Below are the code and all the weights of a small trained network. Each question names an input and a class and asks about switching units off, where a switched-off unit gives its printed mean instead of its output.

import numpy as np


def w(rows, s, z=0):
    codes = np.array(rows[::2]) - 128.0
    scale = np.full(codes.shape[1], s)
    scale[-1] = z or s
    return codes * scale


def f(y):
    return y / 2 * (1 + np.tanh(0.7978845608 * (y + 0.044715 * y**3)))


def log_softmax(a):
    a = a - a.max(-1, keepdims=True)
    return a - np.log(np.exp(a).sum(-1, keepdims=True))


def net(x, mask):
    res = np.array(x, float).reshape(1, 4) / 4 @ E
    y = f(res @ A[0][:, :-1].T + A[0][:, -1])
    res = res + np.where(mask, y, B[0][:, -1]) @ B[0][:, :-1]
    return log_softmax(res[-1] @ U[:, :-1].T + U[:, -1])


A, B = {}, {}
E = w([
[95,71,230,121,123,226,180],'x0',
[152,78,38,65,76,115,227],'x1',
[130,113,121,122,255,111,200],'x2',
[157,58,43,180,146,191,73],'x3',
],0.0091)
A[0] = w([
[131,115,146,129,124,144,142,97],'n0',
[135,100,100,142,137,135,109,96],'n1',
[131,165,158,125,100,72,163,137],'n2',
[126,169,157,121,120,98,159,86],'n3',
[154,116,116,130,111,132,164,123],'n4',
[130,158,137,140,159,102,70,114],'n5',
[141,113,127,117,185,114,136,92],'n6',
[134,145,168,139,172,149,69,97],'n7',
[136,124,76,129,99,100,172,124],'n8',
[123,115,97,117,112,116,152,94],'n9',
[135,100,154,132,118,140,143,192],'n10',
[129,125,120,131,158,118,153,106],'n11',
[125,139,160,122,112,90,150,96],'n12',
[147,120,123,116,182,127,158,155],'n13',
[96,132,106,133,192,113,178,114],'n14',
[155,128,138,134,182,119,149,102],'n15',
[125,108,89,111,88,142,181,107],'n16',
[120,100,147,134,123,183,145,111],'n17',
[127,128,132,133,133,126,127,249],'n18',
[139,134,131,126,128,150,134,76],'n19',
[140,129,168,122,116,177,168,129],'n20',
[132,89,59,143,154,193,84,117],'n21',
[140,168,65,131,136,46,100,118],'n22',
[134,135,133,124,6,132,94,103],'n23',
[138,105,163,126,115,154,140,102],'n24',
[119,113,149,131,133,163,151,103],'n25',
],0.023,0.012)
B[0] = w([
[110,113,104,144,136,92,122,140],'n0',
[146,126,140,129,129,62,138,154],'n1',
[177,136,164,85,106,74,149,219],'n2',
[170,108,160,129,118,43,129,181],'n3',
[108,112,163,135,154,131,139,160],'n4',
[88,77,153,152,175,143,128,202],'n5',
[125,143,122,192,99,110,111,172],'n6',
[104,76,203,161,176,138,136,210],'n7',
[96,83,173,130,179,158,122,203],'n8',
[109,91,149,172,163,111,136,160],'n9',
[118,137,97,81,131,166,139,180],'n10',
[124,135,124,173,110,125,124,157],'n11',
[163,129,150,128,139,57,128,170],'n12',
[139,158,132,148,76,173,118,201],'n13',
[138,156,120,187,77,142,109,207],'n14',
[121,135,126,179,88,126,113,177],'n15',
[112,98,196,132,179,148,122,191],'n16',
[97,105,68,134,149,93,119,176],'n17',
[142,175,137,33,107,253,151,209],'n18',
[111,117,119,165,134,82,132,122],'n19',
[102,109,68,109,146,116,123,188],'n20',
[195,153,170,83,85,48,148,214],'n21',
[76,113,3,88,153,124,124,253],'n22',
[134,178,116,228,47,167,108,234],'n23',
[111,104,82,141,152,91,119,160],'n24',
[99,114,81,145,147,93,118,162],'n25',
],0.036,0.017)
U = w([
[114,155,118,206,57,163,91,133],'0',
[63,85,34,92,140,104,125,56],'1',
[81,49,204,150,182,158,143,165],'2',
[185,127,155,88,99,33,168,199],'3',
[141,177,123,26,117,250,166,254],'4',
[171,165,143,136,183,112,124,38],'5',
],0.012,0.0038)

Each question gives the input, the list of numbers given to net, and the class t.
The units are the neurons (one row each of A and B). Each row of codes is followed by its name. A weight is (code - 128) times the scale printed after its matrix; where a second scale follows, it is the last column's (A, B and U).
mask holds one flag per neuron, in row order. A switched-off neuron (its flag False) gives its mean, the last column of its row in B, instead of its output. The means were averaged over made-up inputs and are rounded, as every weight is.
A unit's drop is (log p(t) with every unit on - log p(t) with that unit switched off) / (log p(t) with every unit on - log p(t) with every unit switched off).
The circuit of an input: a set's keep is (log p(t) with only the set's units on - log p(t) with every unit switched off) / (log p(t) with every unit on - log p(t) with every unit switched off). Starting from the 12 units with the biggest drops (on a tie, the unit counted first), units are removed one at a time, each time the one whose removal leaves the highest keep (on an exact tie, the one counted first), for as long as the keep stays at least 0.8.
units of the circuit, in order: the units of the circuit, biggest drop first
top k neurons: the k neurons with the biggest drops, biggest first
drop of u: that unit's drop, to one decimal
input [-4,-3,-2,8], class 3: units of the circuit, in order => (n21)
input [-3,6,-6,-7], class 3: top 3 neurons => (n2, n3, n12)
input [0,7,-6,-8], class 3: top 3 neurons => (n2, n3, n12)
input [3,5,4,-6], class 3: top 2 neurons => (n2, n23)
input [8,0,-7,-8], class 1: top 4 neurons => (n20, n21, n24, n17)
input [-7,6,7,2], class 0: top 4 neurons => (n14, n13, n6, n15)
input [5,5,6,2], class 0: top 2 neurons => (n22, n14)
input [5,0,5,3], class 0: top 3 neurons => (n22, n13, n14)
input [2,-3,0,-4], class 3: top 2 neurons => (n22, n8)
input [-7,8,1,-4], class 2: top 3 neurons => (n8, n16, n9)
input [3,3,-2,1], class 4: top 2 neurons => (n22, n7)
input [-6,-4,-2,6], class 1: top 2 neurons => (n22, n2)
input [-3,-8,7,5], class 2: top 3 neurons => (n7, n5, n23)
input [-5,-5,-4,-6], class 3: units of the circuit, in order => (n2)
input [7,0,8,8], class 0: top 2 neurons => (n13, n14)
input [-5,8,1,-4], class 2: drop of n8 => 0.3
input [0,6,4,3], class 2: drop of n23 => 0.4
input [-8,7,-2,5], class 1: drop of n7 => 0.1
